Here is a tiny trained network, its code and every weight. The questions are about switching its units off for an input and a target symbol, where a switched-off unit gives its printed mean instead of its output.

import numpy as np


def w(rows, s, z=0):
    codes = np.array(rows[::2]) - 128.0
    scale = np.full(codes.shape[1], s)
    scale[-1] = z or s
    return codes * scale


def f(y):
    return y / 2 * (1 + np.tanh(0.7978845608 * (y + 0.044715 * y**3)))


def softmax(a):
    e = np.exp(a - a.max(-1, keepdims=True))
    return e / e.sum(-1, keepdims=True)


def log_softmax(a):
    a = a - a.max(-1, keepdims=True)
    return a - np.log(np.exp(a).sum(-1, keepdims=True))


def net(x, mask):
    ids = ['ΓΘβδζημξψω'.index(c) for c in x.split()]
    T = len(ids)
    res = E[ids] + P[:T]
    u = 0
    for l in range(2):
        q, k, v = (res @ M[l].T for M in (Q, K, V))
        z = softmax(np.where(np.tri(T) > 0, q @ k.T / 3**0.5, -1e9)) @ v
        res = res + np.where(mask[u], z, O[l][:, -1]) @ O[l][:, :-1]
        u += 1
        y = f(res @ A[l][:, :-1].T + A[l][:, -1])
        res = res + np.where(mask[u : u + 8], y, B[l][:, -1]) @ B[l][:, :-1]
        u += 8
    return log_softmax(res[-1] @ U[:, :-1].T + U[:, -1])


Q, K, V, O, A, B = {}, {}, {}, {}, {}, {}
E = w([
[146,191,166,154,123,208],'Γ',
[201,137,130,79,169,108],'Θ',
[41,212,46,156,167,148],'β',
[122,61,87,155,90,171],'δ',
[90,65,157,82,102,154],'ζ',
[121,211,166,80,73,77],'η',
[160,86,56,93,104,136],'μ',
[117,67,132,188,85,81],'ξ',
[176,171,91,137,40,114],'ψ',
[117,151,249,168,119,104],'ω',
],0.021)
P = w([
[252,101,144,109,2,254],'0',
[198,123,145,105,61,213],'1',
[185,121,148,99,86,179],'2',
[181,127,149,92,109,139],'3',
[177,129,149,96,129,104],'4',
[173,133,145,100,143,76],'5',
[172,135,140,99,159,55],'6',
[164,138,140,97,169,36],'7',
[160,146,135,92,183,21],'8',
[161,140,145,94,165,27],'9',
],0.006)
Q[0] = w([
[116,111,135,195,111,112],'L0H0',
[186,183,192,15,2,84],'L0H0',
[185,112,131,166,110,132],'L0H0',
],0.012)
K[0] = w([
[66,130,177,26,88,148],'L0H0',
[2,163,86,136,249,108],'L0H0',
[153,140,110,99,103,110],'L0H0',
],0.0083)
V[0] = w([
[3,139,61,179,184,152],'L0H0',
[115,160,176,123,15,62],'L0H0',
[103,173,77,21,160,97],'L0H0',
],0.0068)
O[0] = w([
[197,81,141,172,88,43,58],'L0H0',
[19,114,122,98,13,129,255],'L0H0',
[251,130,118,2,74,94,174],'L0H0',
],0.0074,0.0048)
A[0] = w([
[36,174,173,153,122,148,63],'L0N0',
[78,131,123,206,184,127,213],'L0N1',
[117,111,109,247,75,127,164],'L0N2',
[207,80,70,165,152,82,4],'L0N3',
[161,115,38,136,95,145,158],'L0N4',
[112,92,55,126,165,254,180],'L0N5',
[71,234,113,132,119,23,56],'L0N6',
[163,202,60,147,102,15,248],'L0N7',
],0.0095,0.0037)
B[0] = w([
[46,131,164,141,142,91,221],'L0N0',
[150,87,75,103,79,161,150],'L0N1',
[109,167,126,112,163,61,150],'L0N2',
[2,100,89,139,213,133,160],'L0N3',
[107,163,42,114,102,62,149],'L0N4',
[217,122,103,199,160,125,184],'L0N5',
[153,82,74,102,149,189,231],'L0N6',
[55,99,126,178,149,217,250],'L0N7',
],0.009,0.011)
Q[1] = w([
[124,47,89,94,79,148],'L1H0',
[109,114,142,156,54,235],'L1H0',
[121,245,45,134,89,155],'L1H0',
],0.012)
K[1] = w([
[117,1,68,105,92,129],'L1H0',
[78,92,129,147,90,239],'L1H0',
[108,232,37,130,158,164],'L1H0',
],0.01)
V[1] = w([
[150,182,94,85,8,132],'L1H0',
[26,165,119,157,43,91],'L1H0',
[131,114,43,253,94,153],'L1H0',
],0.0056)
O[1] = w([
[68,115,2,221,184,81,148],'L1H0',
[236,128,33,123,160,164,253],'L1H0',
[109,148,43,89,101,21,166],'L1H0',
],0.0069)
A[1] = w([
[169,50,143,92,69,168,173],'L1N0',
[217,173,84,33,85,131,212],'L1N1',
[110,234,169,53,75,155,53],'L1N2',
[254,29,74,106,122,89,77],'L1N3',
[68,136,118,165,216,178,15],'L1N4',
[100,185,74,203,171,184,46],'L1N5',
[49,127,154,85,62,118,2],'L1N6',
[117,57,105,178,49,30,173],'L1N7',
],0.0093,0.0028)
B[1] = w([
[185,138,54,153,132,147,179],'L1N0',
[146,201,160,135,250,109,176],'L1N1',
[71,57,79,2,139,198,168],'L1N2',
[171,86,185,11,114,115,165],'L1N3',
[187,104,168,141,144,69,215],'L1N4',
[141,146,211,130,70,100,254],'L1N5',
[92,168,164,69,152,30,165],'L1N6',
[97,62,183,132,118,146,196],'L1N7',
],0.0093,0.0095)
U = w([
[174,187,120,142,238,133,134],'Γ',
[124,96,117,187,212,64,78],'Θ',
[102,193,70,174,151,31,222],'β',
[177,132,104,79,145,54,80],'δ',
[203,72,150,94,2,110,50],'ζ',
[168,56,55,199,122,206,254],'η',
[80,112,32,58,88,143,114],'μ',
[53,141,211,126,126,57,78],'ξ',
[42,59,124,197,79,95,68],'ψ',
[186,169,220,171,74,125,152],'ω',
],0.0086,0.0077)

Each question gives the input, a string of symbols that net reads in full, and the target symbol t.
The units are the heads (3 rows each of Q, K, V and O) and the neurons (one row each of A and B). Each row of codes is followed by its name. A weight is (code - 128) times the scale printed after its matrix; where a second scale follows, it is the last column's (O, A, B and U).
mask holds one flag per unit, layer by layer, with each layer's heads first. A switched-off unit (its flag False) gives its mean, the last column of its rows in O or B, instead of its output. The means were averaged over made-up inputs and are rounded, as every weight is.
A unit's drop is (log p(t) with every unit on - log p(t) with that unit switched off) / (log p(t) with every unit on - log p(t) with every unit switched off).
The circuit of an input: a set's keep is (log p(t) with only the set's units on - log p(t) with every unit switched off) / (log p(t) with every unit on - log p(t) with every unit switched off). Starting from the 12 units with the biggest drops (on a tie, the unit counted first), units are removed one at a time, each time the one whose removal leaves the highest keep (on an exact tie, the one counted first), for as long as the keep stays at least 0.8.
circuit, biggest first: the units of the circuit, biggest drop first
unit that matters most: the unit with the biggest drop
top k neurons: the k neurons with the biggest drops, biggest first
top k neurons in layer l: the k neurons of layer l with the biggest drops, biggest first
input η β η η ψ ω ζ ζ, target ζ: circuit, biggest first : L0H0, L1N3
input η ζ ω η ω η ξ ζ, target ξ: top 3 neurons : L1N6, L0N2, L0N6
input ζ ψ Γ ζ ξ η η, target μ: circuit, biggest first : L0H0, L1N2
input η η ξ, target ψ: unit that matters most : L1H0
input η η ω η ω η β δ ζ ξ, target ξ: circuit, biggest first : L0H0, L1N6, L0N5
input β η Γ η η, target η: circuit, biggest first : L0N7, L0H0, L0N6
input Γ η ψ ξ, target ψ: top 3 neurons : L1N7, L0N6, L1N1
input ψ ω ζ δ β η ω η ω ξ, target ξ: top 2 neurons in layer 0 : L0N5, L0N7
input η ψ Θ, target Γ: circuit, biggest first : L1N1, L0H0
input Γ η Θ η δ, target ζ: top 2 neurons in layer 1 : L1N3, L1N5
input ψ ψ ω, target ξ: circuit, biggest first : L0H0, L0N0
input ξ η ψ, target β: circuit, biggest first : L1H0, L0N4
input ζ ζ ζ ζ Γ η Θ Θ η δ, target ζ: circuit, biggest first : L1N3, L0N7
input ξ η ζ Θ ψ ω η η η ω, target μ: circuit, biggest first : L0H0, L1N2, L1H0
input η ω ω, target ξ: top 2 neurons in layer 0 : L0N0, L0N5
input ω Θ ζ ζ β Θ, target Θ: unit that matters most : L0N3
input δ η η η η Γ η, target ω: top 4 neurons in layer 1 : L1N5, L1N4, L1N2, L1N0
input δ η Γ η ξ Θ ζ, target η: top 4 neurons in layer 0 : L0N2, L0N5, L0N4, L0N0
input ψ β Γ ζ ψ, target ψ: top 3 neurons : L0N3, L0N7, L0N5
input ω ζ ψ ψ ω Θ, target Γ: unit that matters most : L0N0
